Below is a small trained network, with its code and all its weights. Each question gives an input and a class and asks what happens when units are switched off, that is, made to give their printed mean instead of their output.

import numpy as np


def w(rows, s, z=0):
    codes = np.array(rows[::2]) - 128.0
    scale = np.full(codes.shape[1], s)
    scale[-1] = z or s
    return codes * scale


def norm(h):
    return h / np.sqrt((h * h).mean(-1, keepdims=True) + 1e-5)


def f(y):
    return y / 2 * (1 + np.tanh(0.7978845608 * (y + 0.044715 * y**3)))


def log_softmax(a):
    a = a - a.max(-1, keepdims=True)
    return a - np.log(np.exp(a).sum(-1, keepdims=True))


def net(x, mask):
    res = np.array(x, float).reshape(1, 2) / 4 @ E
    u = 0
    for l in range(2):
        y = f(norm(res) @ A[l][:, :-1].T + A[l][:, -1])
        res = res + np.where(mask[u : u + 9], y, B[l][:, -1]) @ B[l][:, :-1]
        u += 9
    return log_softmax(norm(res)[-1] @ U[:, :-1].T + U[:, -1])


A, B = {}, {}
E = w([
[106,244,218,200,153],'x0',
[138,237,2,142,29],'x1',
],0.0068)
A[0] = w([
[98,134,195,41,110,4],'L0N0',
[129,254,229,159,134,109],'L0N1',
[28,110,161,118,152,66],'L0N2',
[146,166,48,116,41,145],'L0N3',
[218,45,88,33,92,64],'L0N4',
[124,8,32,219,112,78],'L0N5',
[68,26,194,76,194,89],'L0N6',
[175,149,148,87,124,126],'L0N7',
[154,91,20,189,244,42],'L0N8',
],0.0063,0.0039)
B[0] = w([
[154,147,112,149,148,104],'L0N0',
[149,3,113,163,20,252],'L0N1',
[158,175,40,123,143,129],'L0N2',
[131,152,219,29,181,249],'L0N3',
[2,142,149,196,101,216],'L0N4',
[77,154,167,239,83,175],'L0N5',
[139,197,163,56,116,253],'L0N6',
[128,127,129,132,127,127],'L0N7',
[53,138,154,170,83,113],'L0N8',
],0.0063,0.0042)
A[1] = w([
[160,208,68,136,106,64],'L1N0',
[122,66,148,142,234,111],'L1N1',
[187,36,89,74,96,57],'L1N2',
[177,155,151,211,114,2],'L1N3',
[119,211,177,195,164,129],'L1N4',
[97,65,109,160,79,99],'L1N5',
[117,130,170,82,150,176],'L1N6',
[102,142,79,119,120,123],'L1N7',
[247,85,119,111,91,133],'L1N8',
],0.014,0.0048)
B[1] = w([
[181,127,198,142,226,205],'L1N0',
[246,163,79,163,207,223],'L1N1',
[26,171,160,102,39,158],'L1N2',
[192,58,105,168,167,165],'L1N3',
[28,94,56,56,46,185],'L1N4',
[201,92,100,171,122,227],'L1N5',
[83,165,139,144,81,253],'L1N6',
[177,95,174,170,203,159],'L1N7',
[28,163,128,88,148,180],'L1N8',
],0.011,0.0055)
U = w([
[199,200,196,103,226,192],'0',
[188,39,129,202,89,163],'1',
[1,162,141,83,45,180],'2',
[109,130,45,77,161,15],'3',
[101,125,73,86,167,2],'4',
[102,120,67,82,176,2],'5',
],0.02,0.0076)

Each question gives the input, the list of numbers given to net, and the class t.
The units are the neurons (one row each of A and B). Each row of codes is followed by its name. A weight is (code - 128) times the scale printed after its matrix; where a second scale follows, it is the last column's (A, B and U).
mask holds one flag per neuron, layer by layer. A switched-off neuron (its flag False) gives its mean, the last column of its row in B, instead of its output. The means were averaged over made-up inputs and are rounded, as every weight is.
A unit's drop is (log p(t) with every unit on - log p(t) with that unit switched off) / (log p(t) with every unit on - log p(t) with every unit switched off).
The circuit of an input: a set's keep is (log p(t) with only the set's units on - log p(t) with every unit switched off) / (log p(t) with every unit on - log p(t) with every unit switched off). Starting from the 12 units with the biggest drops (on a tie, the unit counted first), units are removed one at a time, each time the one whose removal leaves the highest keep (on an exact tie, the one counted first), for as long as the keep stays at least 0.8.
units of the circuit, in order: the units of the circuit, biggest drop first
k most important neurons: the k neurons with the biggest drops, biggest first
k most important neurons of layer l: the k neurons of layer l with the biggest drops, biggest first
drop when u is switched off: that unit's drop, to one decimal
input [7,1], class 1: units of the circuit, in order : L0N1
input [6,5], class 1: 3 most important neurons of layer 1 : L1N3; L1N4; L1N0
input [-6,-8], class 0: 2 most important neurons of layer 0 : L0N1; L0N6
input [8,5], class 1: units of the circuit, in order : L0N1; L1N3
input [-2,2], class 2: 2 most important neurons : L0N3; L0N1
input [-5,-5], class 0: 2 most important neurons : L0N1; L1N1
input [0,0], class 2: 3 most important neurons : L0N5; L0N4; L0N3
input [6,-5], class 1: 4 most important neurons : L0N1; L0N3; L1N1; L1N4
input [3,2], class 2: 3 most important neurons : L0N4; L0N5; L1N8
input [2,0], class 2: 4 most important neurons : L0N1; L1N2; L1N8; L0N4
input [-3,-2], class 2: 2 most important neurons : L0N6; L0N1
input [7,6], class 1: 3 most important neurons : L0N1; L1N3; L0N6
input [3,-2], class 2: 4 most important neurons : L0N4; L0N5; L1N8; L1N2
input [4,0], class 1: 3 most important neurons : L1N5; L0N1; L0N3
input [-6,-7], class 0: units of the circuit, in order : L1N1
input [-3,4], class 0: 2 most important neurons : L0N1; L1N4
input [7,-4], class 1: 2 most important neurons : L0N1; L0N3
input [0,-1], class 2: drop when L0N8 is switched off : 0.0
input [6,1], class 1: drop when L0N1 is switched off : 0.9
input [5,0], class 1: drop when L0N1 is switched off : 0.7
